Below is a small trained network, with its code and all its weights. Each question gives an input and a class and asks what happens when units are switched off, that is, made to give their printed mean instead of their output.

import numpy as np


def w(rows, s, z=0):
    codes = np.array(rows[::2]) - 128.0
    scale = np.full(codes.shape[1], s)
    scale[-1] = z or s
    return codes * scale


def f(y):
    return y / 2 * (1 + np.tanh(0.7978845608 * (y + 0.044715 * y**3)))


def log_softmax(a):
    a = a - a.max(-1, keepdims=True)
    return a - np.log(np.exp(a).sum(-1, keepdims=True))


def net(x, mask):
    res = np.array(x, float).reshape(1, 4) / 4 @ E
    y = f(res @ A[0][:, :-1].T + A[0][:, -1])
    res = res + np.where(mask, y, B[0][:, -1]) @ B[0][:, :-1]
    return log_softmax(res[-1] @ U[:, :-1].T + U[:, -1])


A, B = {}, {}
E = w([
[178,134,50,128,191,40,124,17],'x0',
[115,188,206,131,116,20,122,185],'x1',
[251,185,135,89,179,171,142,192],'x2',
[133,94,2,184,97,89,135,235],'x3',
],0.0057)
A[0] = w([
[178,158,79,116,128,65,122,65,102],'N1',
[123,154,183,122,126,22,121,171,88],'N2',
[134,127,131,148,119,131,141,127,245],'N3',
[122,80,80,145,130,252,126,102,99],'N4',
[117,148,150,106,144,135,146,109,30],'N5',
[178,121,101,147,152,63,128,74,108],'N6',
[142,100,53,114,97,88,124,192,102],'N7',
[1,103,121,143,117,114,137,90,88],'N8',
[129,139,189,143,129,47,116,169,122],'N9',
[149,126,95,108,130,102,90,101,51],'N10',
[101,123,41,131,135,119,126,189,110],'N11',
[254,148,147,139,143,164,133,153,86],'N12',
[33,102,121,152,117,108,137,87,65],'N13',
[230,158,140,132,155,155,121,159,129],'N14',
[147,108,174,114,130,127,153,99,131],'N15',
[25,108,119,134,111,98,122,94,126],'N16',
[135,143,186,107,131,151,131,66,72],'N17',
[140,140,235,114,138,162,129,37,127],'N18',
[78,123,166,136,106,195,123,202,84],'N19',
[116,167,167,130,124,50,139,155,78],'N20',
[131,121,49,146,113,83,147,186,89],'N21',
[116,132,130,96,115,126,144,116,3],'N22',
[119,102,60,129,138,98,121,195,76],'N23',
[134,144,170,163,142,82,134,140,46],'N24',
[144,113,194,132,138,135,135,82,104],'N25',
[131,161,144,120,136,115,113,156,143],'N26',
[144,133,181,120,137,132,138,71,93],'N27',
[49,101,198,143,115,226,124,235,105],'N28',
[168,131,87,110,122,67,150,65,60],'N29',
[108,121,103,138,113,117,144,138,53],'N30',
[141,134,116,110,112,117,115,139,13],'N31',
[128,138,95,140,117,104,125,159,49],'N32',
[154,119,106,127,144,90,124,98,93],'N33',
[133,105,85,136,114,101,124,176,150],'N34',
[140,136,197,118,145,149,107,71,62],'N35',
[167,104,97,134,161,72,122,77,100],'N36',
[113,118,154,111,80,172,131,169,75],'N37',
[111,156,126,136,132,127,117,131,33],'N38',
[129,158,179,109,130,127,119,90,68],'N39',
[121,87,49,105,118,252,129,77,103],'N40',
[207,141,135,94,146,132,138,158,88],'N41',
[28,90,118,127,112,101,130,96,89],'N42',
[174,150,134,125,154,148,139,155,50],'N43',
[231,145,140,117,164,146,143,168,89],'N44',
[121,115,61,143,137,234,138,81,73],'N45',
[155,132,91,127,152,60,128,74,161],'N46',
[118,135,206,115,121,9,139,189,98],'N47',
[175,129,113,164,163,82,120,82,66],'N48',
],0.0088,0.0043)
B[0] = w([
[107,170,194,69,106,165,176,119,195],'N1',
[233,147,161,155,166,81,106,99,195],'N2',
[112,190,17,111,101,143,109,71,194],'N3',
[220,163,176,144,153,60,131,81,208],'N4',
[133,102,220,179,151,129,136,187,115],'N5',
[108,164,184,71,127,167,166,121,190],'N6',
[62,137,134,227,154,149,114,138,201],'N7',
[143,84,161,122,32,118,58,209,191],'N8',
[197,150,124,139,139,84,142,81,188],'N9',
[126,128,220,120,144,134,132,151,125],'N10',
[74,150,128,215,162,149,105,139,198],'N11',
[132,89,158,118,36,101,71,198,194],'N12',
[143,81,204,131,63,105,99,220,168],'N13',
[118,96,100,109,26,108,75,149,201],'N14',
[105,124,108,158,133,134,130,125,150],'N15',
[145,106,97,102,39,114,78,180,192],'N16',
[96,119,167,215,163,140,122,162,170],'N17',
[28,206,32,239,158,160,97,132,245],'N18',
[93,169,234,71,137,179,163,135,194],'N19',
[200,124,179,144,162,89,127,121,166],'N20',
[70,138,147,232,170,154,127,155,201],'N21',
[142,98,233,164,145,128,128,184,100],'N22',
[78,122,174,216,170,140,122,166,181],'N23',
[174,102,208,152,151,106,145,150,127],'N24',
[104,121,128,178,157,140,127,150,160],'N25',
[145,144,103,112,107,119,116,103,150],'N26',
[98,129,146,186,151,145,143,155,163],'N27',
[84,210,211,19,130,203,208,108,254],'N28',
[128,152,252,102,129,162,166,155,167],'N29',
[129,108,182,162,138,129,120,176,118],'N30',
[139,99,209,154,142,121,126,168,102],'N31',
[130,112,195,177,169,131,120,169,127],'N32',
[121,138,171,105,138,151,143,138,145],'N33',
[84,162,73,171,146,145,109,110,185],'N34',
[93,116,188,220,163,137,123,170,169],'N35',
[110,174,181,76,131,158,160,128,180],'N36',
[114,132,216,99,133,152,151,132,154],'N37',
[146,101,200,146,137,116,143,165,103],'N38',
[116,119,181,198,156,125,134,158,150],'N39',
[244,188,149,169,164,40,117,78,225],'N40',
[134,98,149,121,82,110,98,185,165],'N41',
[141,84,163,113,62,109,75,201,178],'N42',
[139,79,213,132,110,110,116,193,133],'N43',
[131,67,168,119,48,108,77,195,190],'N44',
[223,141,204,164,166,59,120,118,187],'N45',
[110,191,107,44,106,179,152,87,212],'N46',
[237,172,148,160,158,63,112,64,215],'N47',
[125,146,223,103,125,156,152,147,158],'N48',
],0.021,0.0053)
U = w([
[107,172,190,44,106,208,211,102,97],'0',
[238,147,141,152,149,53,138,66,125],'1',
[56,132,104,225,155,167,127,152,142],'2',
[142,78,122,87,12,112,83,200,92],'3',
[118,110,2,62,118,152,178,52,252],'4',
[142,51,143,118,154,132,180,146,63],'5',
],0.0084,0.0028)

Each question gives the input, the list of numbers given to net, and the class t.
The units are the neurons (one row each of A and B). Each row of codes is followed by its name. A weight is (code - 128) times the scale printed after its matrix; where a second scale follows, it is the last column's (A, B and U).
mask holds one flag per neuron, in row order. A switched-off neuron (its flag False) gives its mean, the last column of its row in B, instead of its output. The means were averaged over made-up inputs and are rounded, as every weight is.
A unit's drop is (log p(t) with every unit on - log p(t) with that unit switched off) / (log p(t) with every unit on - log p(t) with every unit switched off).
The circuit of an input: a set's keep is (log p(t) with only the set's units on - log p(t) with every unit switched off) / (log p(t) with every unit on - log p(t) with every unit switched off). Starting from the 12 units with the biggest drops (on a tie, the unit counted first), units are removed one at a time, each time the one whose removal leaves the highest keep (on an exact tie, the one counted first), for as long as the keep stays at least 0.8.
units of the circuit, in order: the units of the circuit, biggest drop first
unit that matters most: the unit with the biggest drop
top k neurons: the k neurons with the biggest drops, biggest first
drop of u: that unit's drop, to one decimal
input [-5,-7,-5,3], class 1: units of the circuit, in order	N40
input [-1,6,6,-3], class 1: top 2 neurons	N47; N2
input [7,-7,7,-2], class 0: top 4 neurons	N1; N6; N36; N46
input [-7,-8,7,3], class 1: top 2 neurons	N40; N4
input [7,4,5,-7], class 0: top 2 neurons	N1; N46
input [3,7,8,-8], class 2: top 2 neurons	N18; N35
input [-8,8,-3,8], class 0: top 3 neurons	N28; N19; N40
input [3,2,-3,1], class 4: top 2 neurons	N28; N19
input [-5,-6,4,2], class 1: top 3 neurons	N40; N4; N45
input [-7,5,8,7], class 3: top 4 neurons	N44; N12; N14; N41
input [-2,-3,-2,0], class 4: top 2 neurons	N47; N2
input [3,2,5,5], class 2: top 4 neurons	N21; N7; N16; N8
input [-4,-5,-4,2], class 1: top 2 neurons	N40; N4
input [-4,5,6,-7], class 2: unit that matters most	N18
input [-8,-7,4,7], class 0: top 2 neurons	N28; N19
input [-5,-7,-5,-5], class 1: drop of N40	0.3
input [0,-2,-5,-6], class 2: drop of N18	0.5
input [5,0,5,-3], class 0: drop of N16	0.3
input [2,0,-7,-7], class 2: drop of N35	0.2
input [2,-5,-3,-7], class 2: units of the circuit, in order	N18
